Below are the code and all the weights of a small trained network. Each question names an input and a target symbol and asks about switching units off, where a switched-off unit gives its printed mean instead of its output.

import numpy as np


def w(rows, s, z=0):
    codes = np.array(rows[::2]) - 128.0
    scale = np.full(codes.shape[1], s)
    scale[-1] = z or s
    return codes * scale


def norm(h):
    return h / np.sqrt((h * h).mean(-1, keepdims=True) + 1e-5)


def f(y):
    return np.maximum(y, 0)


def softmax(a):
    e = np.exp(a - a.max(-1, keepdims=True))
    return e / e.sum(-1, keepdims=True)


def log_softmax(a):
    a = a - a.max(-1, keepdims=True)
    return a - np.log(np.exp(a).sum(-1, keepdims=True))


def net(x, mask):
    ids = ['αγηθμστψω'.index(c) for c in x.split()]
    T = len(ids)
    res = E[ids] + P[:T]
    u = 0
    for l in range(2):
        q, k, v = (norm(res) @ M[l].T for M in (Q, K, V))
        z = softmax(np.where(np.tri(T) > 0, q @ k.T / 2**0.5, -1e9)) @ v
        res = res + np.where(mask[u], z, O[l][:, -1]) @ O[l][:, :-1]
        u += 1
        y = f(norm(res) @ A[l][:, :-1].T + A[l][:, -1])
        res = res + np.where(mask[u : u + 4], y, B[l][:, -1]) @ B[l][:, :-1]
        u += 4
    return log_softmax(norm(res)[-1] @ U[:, :-1].T + U[:, -1])


Q, K, V, O, A, B = {}, {}, {}, {}, {}, {}
E = w([
[156,169,189,100],'α',
[91,111,105,174],'γ',
[123,132,184,85],'η',
[133,115,160,118],'θ',
[108,176,160,42],'μ',
[84,171,162,254],'σ',
[78,101,101,114],'τ',
[12,96,105,141],'ψ',
[75,120,128,62],'ω',
],0.027)
P = w([
[149,179,119,120],'0',
[44,48,212,78],'1',
[179,167,126,76],'2',
[83,70,191,98],'3',
[167,157,85,121],'4',
[92,68,146,191],'5',
[176,147,95,103],'6',
[106,55,126,218],'7',
[220,115,112,90],'8',
[107,70,125,235],'9',
[218,114,121,95],'10',
[119,71,144,251],'11',
],0.012)
Q[0] = w([
[158,38,134,71],'0.h0',
[250,127,150,152],'0.h0',
],0.024)
K[0] = w([
[189,74,139,25],'0.h0',
[250,33,184,141],'0.h0',
],0.018)
V[0] = w([
[127,58,177,138],'0.h0',
[29,236,2,161],'0.h0',
],0.0097)
O[0] = w([
[134,99,85,204,154],'0.h0',
[77,245,179,49,2],'0.h0',
],0.012,0.0098)
A[0] = w([
[180,129,109,175,218],'0.n0',
[3,51,142,121,255],'0.n1',
[121,211,162,98,106],'0.n2',
[99,127,25,72,108],'0.n3',
],0.021,0.0032)
B[0] = w([
[133,94,153,97,248],'0.n0',
[134,94,212,59,216],'0.n1',
[191,4,124,168,185],'0.n2',
[102,83,69,120,147],'0.n3',
],0.019,0.012)
Q[1] = w([
[86,135,189,245],'1.h0',
[94,176,252,226],'1.h0',
],0.013)
K[1] = w([
[199,124,182,153],'1.h0',
[176,102,249,218],'1.h0',
],0.014)
V[1] = w([
[3,101,107,90],'1.h0',
[166,137,70,35],'1.h0',
],0.025)
O[1] = w([
[94,43,177,22,1],'1.h0',
[251,51,76,134,134],'1.h0',
],0.018,0.0069)
A[1] = w([
[135,254,52,147,180],'1.n0',
[94,60,177,117,106],'1.n1',
[91,153,185,63,107],'1.n2',
[165,124,24,59,250],'1.n3',
],0.023,0.0014)
B[1] = w([
[86,159,118,1,144],'1.n0',
[176,159,196,130,249],'1.n1',
[123,77,225,122,165],'1.n2',
[47,155,17,87,163],'1.n3',
],0.025,0.012)
U = w([
[63,95,226,84,173],'α',
[165,155,206,140,44],'γ',
[104,62,125,243,167],'η',
[137,149,85,119,58],'θ',
[88,93,98,60,83],'μ',
[88,73,91,24,102],'σ',
[80,175,89,124,254],'τ',
[215,236,72,88,59],'ψ',
[120,95,4,104,113],'ω',
],0.012,0.0047)

Each question gives the input, a string of symbols that net reads in full, and the target symbol t.
The units are the heads (2 rows each of Q, K, V and O) and the neurons (one row each of A and B). Each row of codes is followed by its name. A weight is (code - 128) times the scale printed after its matrix; where a second scale follows, it is the last column's (O, A, B and U).
mask holds one flag per unit, layer by layer, with each layer's heads first. A switched-off unit (its flag False) gives its mean, the last column of its rows in O or B, instead of its output. The means were averaged over made-up inputs and are rounded, as every weight is.
A unit's drop is (log p(t) with every unit on - log p(t) with that unit switched off) / (log p(t) with every unit on - log p(t) with every unit switched off).
The circuit of an input: a set's keep is (log p(t) with only the set's units on - log p(t) with every unit switched off) / (log p(t) with every unit on - log p(t) with every unit switched off). Starting from all 10 units, units are removed one at a time, each time the one whose removal leaves the highest keep (on an exact tie, the one counted first), for as long as the keep stays at least 0.8.
circuit, biggest first: the units of the circuit, biggest drop first
most important unit: the unit with the biggest drop
top k neurons: the k neurons with the biggest drops, biggest first
k most important neurons of layer l: the k neurons of layer l with the biggest drops, biggest first
drop of u: that unit's drop, to one decimal
input γ μ α θ α α θ τ θ θ μ γ, target α: most important unit	0.n1
input μ α α ψ α θ θ α ω α μ, target σ: top 2 neurons	0.n2, 0.n3
input θ α θ μ α α γ α, target η: circuit, biggest first	0.n1, 1.n1
input θ τ θ α θ θ α α μ, target ω: circuit, biggest first	0.n1, 1.n3
input η θ θ α α θ θ, target η: circuit, biggest first	0.h0, 0.n1
input θ α α α, target η: circuit, biggest first	0.n1, 1.h0, 1.n1
input α η α μ η, target ω: 3 most important neurons of layer 1	1.n3, 1.n1, 1.n2
input θ θ α σ α α α α α α α, target ψ: 2 most important neurons of layer 0	0.n2, 0.n1
input γ α α θ α σ μ θ ω θ α, target σ: top 4 neurons	0.n3, 0.n0, 1.n3, 0.n2
input μ α α α σ, target τ: circuit, biggest first	1.h0, 1.n0, 0.n1
input α η ψ γ θ σ, target α: circuit, biggest first	1.h0, 0.h0
input θ α α η γ θ α θ μ α α, target ω: top 2 neurons	0.n1, 0.n2
input α μ μ α η α θ α η, target η: top 2 neurons	0.n2, 0.n1
input μ θ α α θ μ μ τ μ θ θ, target ω: top 2 neurons	0.n1, 1.n3
input μ θ τ ω μ, target σ: circuit, biggest first	1.n3
input α α η α γ μ μ μ μ α μ γ, target γ: top 2 neurons	0.n2, 1.n1
input ω τ θ, target σ: top 2 neurons	1.n3, 0.n1
input θ γ θ η μ α θ θ ω η α, target σ: top 2 neurons	0.n3, 1.n3
input μ α η, target ω: circuit, biggest first	0.n1, 1.h0, 1.n3
input θ α α σ σ α α θ μ τ, target α: circuit, biggest first	0.h0
input η ψ ω, target σ: top 4 neurons	0.n3, 0.n1, 1.n3, 0.n0
input η α θ α η, target η: circuit, biggest first	0.n1, 1.n1, 1.h0
input γ ω ω α α α μ ψ γ, target σ: 2 most important neurons of layer 1	1.n3, 1.n2
input γ ω α θ γ α τ, target σ: top 3 neurons	0.n3, 1.n3, 0.n1
input μ α θ, target ω: top 4 neurons	0.n1, 1.n1, 1.n3, 1.n2
input α μ η α α α α α α α ω, target σ: top 2 neurons	0.n3, 1.n3
input μ γ α α α θ α μ α, target ω: top 4 neurons	0.n1, 1.n1, 1.n3, 1.n2
input ψ α α μ α α θ α θ γ σ, target τ: drop of 0.h0	0.0
input σ α α α ω σ μ α η γ, target α: drop of 1.n3	0.0
